Below are the code and all the weights of a small trained network. Each question names an input and a target symbol and asks about switching units off, where a switched-off unit gives its printed mean instead of its output.

import numpy as np


def w(rows, s, z=0):
    codes = np.array(rows[::2]) - 128.0
    scale = np.full(codes.shape[1], s)
    scale[-1] = z or s
    return codes * scale


def norm(h):
    return h / np.sqrt((h * h).mean(-1, keepdims=True) + 1e-5)


def f(y):
    return np.maximum(y, 0)


def softmax(a):
    e = np.exp(a - a.max(-1, keepdims=True))
    return e / e.sum(-1, keepdims=True)


def log_softmax(a):
    a = a - a.max(-1, keepdims=True)
    return a - np.log(np.exp(a).sum(-1, keepdims=True))


def net(x, mask):
    ids = ['αβγεζηλμπστφψ'.index(c) for c in x.split()]
    T = len(ids)
    res = E[ids] + P[:T]
    r = norm(res)
    for j in range(2):
        rows = slice(3 * j, 3 * j + 3)
        q, k, v = (r @ M[0][rows].T for M in (Q, K, V))
        z = softmax(np.where(np.tri(T) > 0, q @ k.T / 3**0.5, -1e9)) @ v
        o = O[0][rows]
        res = res + np.where(mask[j], z, o[:, -1]) @ o[:, :-1]
    y = f(norm(res) @ A[0][:, :-1].T + A[0][:, -1])
    res = res + np.where(mask[2:14], y, B[0][:, -1]) @ B[0][:, :-1]
    return log_softmax(norm(res)[-1] @ U[:, :-1].T + U[:, -1])


Q, K, V, O, A, B = {}, {}, {}, {}, {}, {}
E = w([
[122,159,157,116],'α',
[139,146,159,136],'β',
[129,156,154,115],'γ',
[130,158,152,114],'ε',
[58,253,161,33],'ζ',
[136,152,152,121],'η',
[195,91,185,238],'λ',
[151,168,119,136],'μ',
[117,121,156,124],'π',
[71,154,114,104],'σ',
[82,125,229,142],'τ',
[81,127,128,156],'φ',
[138,125,86,157],'ψ',
],0.002)
P = w([
[1,153,224,219],'0',
[52,132,223,194],'1',
[87,114,224,155],'2',
[103,110,212,137],'3',
[117,107,198,127],'4',
[126,102,183,111],'5',
[139,99,162,97],'6',
[155,89,145,75],'7',
[160,81,131,68],'8',
[159,80,118,64],'9',
[160,78,119,58],'10',
],0.00069)
Q[0] = w([
[11,27,13,253],'H0',
[153,103,57,128],'H0',
[129,80,49,150],'H0',
[147,156,224,31],'H1',
[120,140,245,47],'H1',
[176,132,218,35],'H1',
],0.0036)
K[0] = w([
[54,211,211,210],'H0',
[161,229,200,102],'H0',
[127,231,223,132],'H0',
[222,149,231,63],'H1',
[191,170,255,47],'H1',
[216,125,218,60],'H1',
],0.0035)
V[0] = w([
[70,135,249,186],'H0',
[51,50,137,97],'H0',
[144,242,154,82],'H0',
[57,187,121,224],'H1',
[48,148,67,172],'H1',
[41,167,155,185],'H1',
],0.0017)
O[0] = w([
[89,145,27,168,249],'H0',
[73,2,56,69,118],'H0',
[148,189,102,115,137],'H0',
[189,103,148,27,206],'H1',
[191,157,107,92,138],'H1',
[172,60,129,80,205],'H1',
],0.0019)
A[0] = w([
[99,183,57,178,255],'N0',
[69,150,138,134,222],'N1',
[4,83,130,173,92],'N2',
[179,72,158,80,154],'N3',
[102,153,138,44,139],'N4',
[169,167,135,119,191],'N5',
[129,34,101,93,160],'N6',
[146,118,167,211,167],'N7',
[146,103,146,210,182],'N8',
[162,103,148,89,91],'N9',
[198,115,66,126,192],'N10',
[150,91,153,79,132],'N11',
],0.0021,0.00089)
B[0] = w([
[89,75,222,135,223],'N0',
[202,82,66,136,201],'N1',
[254,136,121,39,163],'N2',
[50,95,131,136,194],'N3',
[111,110,50,203,207],'N4',
[159,94,141,133,202],'N5',
[146,188,124,187,205],'N6',
[121,128,55,81,171],'N7',
[99,170,60,155,176],'N8',
[93,111,137,137,150],'N9',
[89,210,170,118,248],'N10',
[69,114,125,122,171],'N11',
],0.0017,0.0013)
U = w([
[205,4,61,50,138],'α',
[35,36,253,93,253],'β',
[149,152,86,125,58],'γ',
[236,52,149,254,113],'ε',
[44,241,132,12,62],'ζ',
[132,106,103,123,27],'η',
[164,154,97,140,136],'λ',
[226,244,211,91,158],'μ',
[140,146,110,119,29],'π',
[53,216,68,252,211],'σ',
[195,121,104,86,56],'τ',
[89,91,105,125,63],'φ',
[50,96,29,17,138],'ψ',
],0.0064,0.0041)

Each question gives the input, a string of symbols that net reads in full, and the target symbol t.
The units are the heads (3 rows each of Q, K, V and O) and the neurons (one row each of A and B). Each row of codes is followed by its name. A weight is (code - 128) times the scale printed after its matrix; where a second scale follows, it is the last column's (O, A, B and U).
mask holds one flag per unit, heads first, then neurons. A switched-off unit (its flag False) gives its mean, the last column of its rows in O or B, instead of its output. The means were averaged over made-up inputs and are rounded, as every weight is.
A unit's drop is (log p(t) with every unit on - log p(t) with that unit switched off) / (log p(t) with every unit on - log p(t) with every unit switched off).
The circuit of an input: a set's keep is (log p(t) with only the set's units on - log p(t) with every unit switched off) / (log p(t) with every unit on - log p(t) with every unit switched off). Starting from the 12 units with the biggest drops (on a tie, the unit counted first), units are removed one at a time, each time the one whose removal leaves the highest keep (on an exact tie, the one counted first), for as long as the keep stays at least 0.8.
units of the circuit, in order: the units of the circuit, biggest drop first
k most important neurons: the k neurons with the biggest drops, biggest first
which heads matter: for each layer, one digit per head in row order, 1 if its drop is at least 0.15 and else 0, layers parted by /
drop when u is switched off: that unit's drop, to one decimal
input ψ ε β λ ψ ψ ψ ε γ ψ μ, target μ: which heads matter	11
input ψ β ε α ε η ψ φ, target α: units of the circuit, in order	[N2]
input ε ε ε λ ε γ ε, target σ: which heads matter	01
input ψ ψ ψ μ β μ ψ, target μ: which heads matter	11
input ε ψ η η ζ ε α α, target σ: units of the circuit, in order	[N4 H1]
input π λ γ, target α: which heads matter	11
input φ α ε ε λ ψ ψ α, target β: which heads matter	10
input ε β α, target σ: which heads matter	10
input ψ ζ ψ η α π π, target α: units of the circuit, in order	[H1 N2 N0 N10]
input ψ ψ μ ψ, target μ: units of the circuit, in order	[H1 N10 H0]
input β ε λ σ ψ, target σ: which heads matter	00
input ψ β α ψ γ, target β: which heads matter	00
input ε μ μ ψ ψ λ ψ β λ φ, target α: which heads matter	00
input ψ ψ ψ λ λ β β η α ε ε, target σ: units of the circuit, in order	[H1]
input μ ε ε μ ε ψ σ ψ β, target β: which heads matter	10
input ψ ε ψ γ ψ ψ η, target β: which heads matter	10
input β ε ε π, target α: which heads matter	10
input ε γ φ β ψ τ β, target β: which heads matter	00
input ε ε η τ ψ ψ β ψ β η, target β: drop when H0 is switched off	0.8
input μ τ ψ η ψ π λ ψ ε, target β: drop when N4 is switched off	0.0
input μ ψ ψ ε μ ψ ζ ε ψ α α, target β: drop when N4 is switched off	0.1
input β ψ λ ε ε ε β β α μ, target μ: most important neuron	[N0]
